Each row is followed by its class; each block has classes of its own.
-0.089	0.189	-0.202	0.621	-0.847	0.277	0.946	0.024	0.124	-0.472	-0.639	-0.889	0.442	1.703	-0.529	0.285	0.037	-0.834	-0.399	-0.384	0.438	0.973	-0.459	-0.880	0.089	0.084 => Binu
-0.802	0.353	1.509	0.848	-0.319	0.399	0.790	-0.434	0.377	-0.432	-0.801	-1.376	-0.203	0.569	-0.355	-0.049	-0.062	-1.304	0.117	0.168	-0.490	0.746	-0.338	0.624	-0.360	-0.211 => Binu
-0.214	0.572	0.336	0.273	-0.109	0.313	0.564	-0.325	0.321	-0.308	-0.861	-1.658	0.344	1.137	-0.562	0.109	-0.074	-1.286	-0.197	0.116	0.431	0.880	-0.238	1.844	0.349	0.354 => Binu
-0.544	0.683	-0.262	0.564	-0.623	0.498	-0.267	-0.241	0.157	-0.657	-0.324	-0.857	0.590	1.282	-0.299	-0.022	-0.687	-1.192	-0.168	0.261	0.352	0.818	-0.648	-0.214	-0.668	0.267 => Binu
-0.285	0.744	-0.753	0.568	-0.646	-0.083	1.043	-0.146	-0.222	-0.665	0.207	0.477	0.116	1.740	0.047	-1.194	-0.259	-0.853	0.678	0.783	0.780	1.392	-1.363	-1.158	-0.655	0.717 => Binu
0.128	0.437	1.808	-0.104	0.171	-0.233	-0.728	0.066	-0.414	-0.539	0.561	0.090	0.170	-0.120	0.059	-0.113	-0.803	-0.821	0.776	0.520	-0.349	-0.957	-0.255	0.066	-1.060	-0.565 => Begir
0.531	0.802	-0.037	0.179	-0.690	-0.147	0.291	0.511	-0.309	-0.884	-0.689	0.934	0.764	1.180	0.003	-0.201	-1.299	-0.272	0.053	0.283	0.631	0.290	-0.183	-1.816	-0.511	0.063 => Begir
-0.526	0.892	0.568	0.711	-0.415	0.027	1.357	-0.138	-0.008	-0.515	0.834	0.108	-0.098	1.344	-0.318	-1.069	0.306	-1.134	0.707	1.006	0.947	0.679	-1.285	-0.151	-0.544	0.607 => Binu
0.641	0.304	0.294	-0.467	-0.245	-0.244	-0.680	0.132	0.140	-0.072	-0.136	0.990	0.764	0.542	0.119	-0.177	-0.817	-0.511	0.045	0.193	0.144	-0.297	-0.192	-0.850	-0.427	-0.297 => Begir
1.052	0.407	0.642	-0.184	-0.068	-0.788	-1.071	-0.188	-0.609	-0.074	-0.374	0.404	0.644	0.594	0.099	-0.049	-0.828	-0.609	0.138	0.195	0.332	-0.632	0.452	-0.484	-0.328	-0.295 => Begir
-0.255	0.584	0.897	0.718	-0.342	0.274	0.566	-0.506	-0.038	-0.715	-0.454	-1.310	0.143	0.752	-0.504	0.092	-0.215	-1.126	0.043	0.544	-0.092	0.498	-0.286	0.859	-0.485	0.102 => Binu
0.352	-0.099	0.445	-0.342	0.224	0.230	-0.830	0.101	0.265	-0.056	-0.145	0.439	0.623	-0.039	-0.383	0.496	-0.606	-0.519	0.010	-0.463	-0.139	-0.068	0.177	0.370	0.071	-0.510 => Begir
0.141	0.168	2.280	0.163	0.054	-0.557	-0.382	0.117	-0.038	-0.049	-1.524	-0.241	-0.024	0.213	-0.311	0.485	-0.020	-0.752	0.139	0.415	-0.041	-0.860	0.105	0.486	-0.296	-0.804 => Begir
-0.830	0.100	-0.100	0.974	-0.337	0.528	0.304	-0.636	0.295	-0.762	-0.930	-1.173	0.500	0.872	-0.685	0.272	-0.596	-1.084	-0.284	-0.151	-0.283	1.590	-0.182	0.898	-0.441	0.402 => Binu
0.526	0.210	1.722	-0.150	0.115	-0.707	-0.661	0.209	-0.728	-0.602	1.050	0.989	0.023	0.129	0.000	-0.880	-0.455	-0.113	0.925	1.115	0.108	-0.875	-0.740	-0.009	-1.178	-0.089 => Begir

A new block, with new classes.
-0.298	2.536	2.322	-2.724	-0.120	-0.907	-0.471	-1.167	-1.207	1.690	0.815	-0.127	-3.141	0.462	0.853	1.185	-0.779	-0.639	0.413	-1.805	0.783	-1.409	1.828	1.840	0.269	-1.428 => Mufad
3.088	0.507	0.722	-0.019	0.019	0.381	-0.217	1.218	-0.343	1.457	0.633	-0.602	-1.652	-1.897	0.844	0.836	-0.491	0.813	0.393	-0.874	0.203	-1.006	1.340	0.993	-0.216	-1.225 => gem
1.036	2.432	0.010	-3.140	-0.362	-1.252	-0.502	-0.378	-0.525	1.332	-0.107	-0.204	-0.542	-0.654	1.589	0.705	-0.797	-2.047	1.647	-1.634	0.251	-0.332	1.708	1.128	-0.950	-0.917 => Mufad
-0.433	0.013	-0.719	1.610	-0.191	-2.189	-2.254	1.300	-0.027	-0.029	1.171	-1.330	0.114	-1.050	-0.226	0.371	-0.052	1.343	0.664	0.226	0.547	-2.037	0.982	0.501	-0.084	-1.050 => gem
-0.558	0.039	-0.015	-0.757	0.136	-1.222	-1.103	-1.207	0.018	0.530	0.835	0.228	-0.318	0.205	1.348	-0.540	0.415	0.291	0.605	-0.680	-0.220	-0.660	0.011	0.540	-0.457	-0.881 => gem
0.392	0.015	-0.838	0.127	-0.914	-0.635	0.202	2.127	-0.074	0.812	0.302	-1.409	-1.570	-1.452	1.828	0.669	-1.363	0.560	0.150	0.361	0.072	-1.740	1.796	0.491	-0.283	-0.270 => gem
-1.012	1.524	-0.378	-1.243	-0.689	0.422	-0.432	-1.227	0.047	0.904	-0.025	-0.063	-2.140	-1.307	0.630	0.933	-1.267	-0.775	0.904	-1.208	1.799	-1.983	2.762	2.783	-0.638	-1.422 => Mufad
-1.829	2.343	-0.505	-2.525	-1.754	0.059	0.701	-1.091	-0.465	-0.057	0.172	-0.313	-0.769	-0.491	0.323	0.327	-0.047	-0.422	0.180	-1.419	0.969	-3.647	2.407	2.213	-1.085	-0.944 => Mufad
-0.242	1.461	-0.762	-0.780	-0.021	-0.355	-0.591	0.226	-0.234	0.877	0.359	-0.344	0.061	0.044	0.484	0.160	-0.416	0.966	0.633	0.131	0.387	-0.894	0.940	1.007	-0.631	-0.587 => gem
-0.784	1.053	-0.744	-0.809	-0.536	-0.869	-0.695	1.646	0.395	0.812	2.241	-0.243	-1.409	-0.795	0.884	0.031	-0.212	2.180	0.438	-0.831	1.356	-2.064	1.856	1.355	-0.798	-1.244 => gem
-0.329	1.389	-0.206	-2.017	-0.730	-0.910	-1.515	-1.081	-0.260	1.130	-0.009	-0.380	-1.881	-0.485	1.293	-0.004	-1.028	-0.992	0.279	-1.233	-0.882	-0.760	0.179	0.779	-1.443	-0.918 => Mufad
-1.223	2.055	0.412	-0.783	-0.820	-1.995	0.689	-0.950	-1.563	1.864	1.445	-0.275	-1.199	0.038	0.958	-1.137	-0.439	-1.132	0.960	-1.038	-0.229	-1.094	1.080	0.386	0.501	-1.965 => Mufad
-0.892	0.270	-0.482	0.432	-0.044	-0.215	-1.313	1.374	0.864	0.386	0.039	-0.086	-0.448	-1.592	-0.283	-0.087	0.161	0.503	0.437	-0.529	0.412	-1.426	1.430	0.263	-0.737	-0.788 => gem
1.040	0.098	0.306	0.604	1.716	-0.429	-1.097	1.316	-1.030	2.777	1.535	0.560	-2.365	-1.072	0.573	0.876	-0.266	0.004	0.399	-0.582	0.104	-0.543	1.792	0.223	0.024	-1.267 => gem
0.216	1.278	0.537	-0.044	-0.729	-0.513	-1.030	-0.392	0.271	1.378	-0.234	-0.579	-2.060	-1.268	0.662	-0.033	-0.796	-0.372	0.989	-1.214	0.422	-0.580	1.105	1.963	-0.037	-0.971 => Mufad
-3.289	5.121	-1.748	-5.782	-2.197	-0.732	-1.452	1.039	-1.240	1.195	0.941	-0.562	-3.702	-0.407	1.204	0.758	-0.833	2.782	0.798	-1.903	1.030	-5.377	4.376	4.323	-1.919	-2.736 => Mufad
1.817	0.919	0.368	-1.285	-0.483	-2.006	-1.100	0.963	-1.617	1.354	0.704	0.341	-0.349	-1.151	0.658	-0.311	-0.418	-0.918	1.227	-0.854	-0.003	0.322	0.329	0.652	-1.120	0.254 => Mufad
-0.826	2.147	0.212	-3.473	-0.380	-1.471	-0.385	-1.639	-0.936	1.108	0.361	-0.209	-2.764	-0.777	1.123	0.710	-0.538	-1.182	1.046	-1.784	0.123	-0.467	1.964	1.825	-0.956	-1.654 => Mufad
-0.822	1.055	-0.239	-0.211	-1.191	-0.641	-0.797	-1.533	0.573	0.652	-1.034	-0.236	-0.929	-2.081	-0.301	-0.112	-0.343	-2.229	0.255	-0.579	1.491	-1.692	2.099	1.590	0.489	-1.498 => Mufad
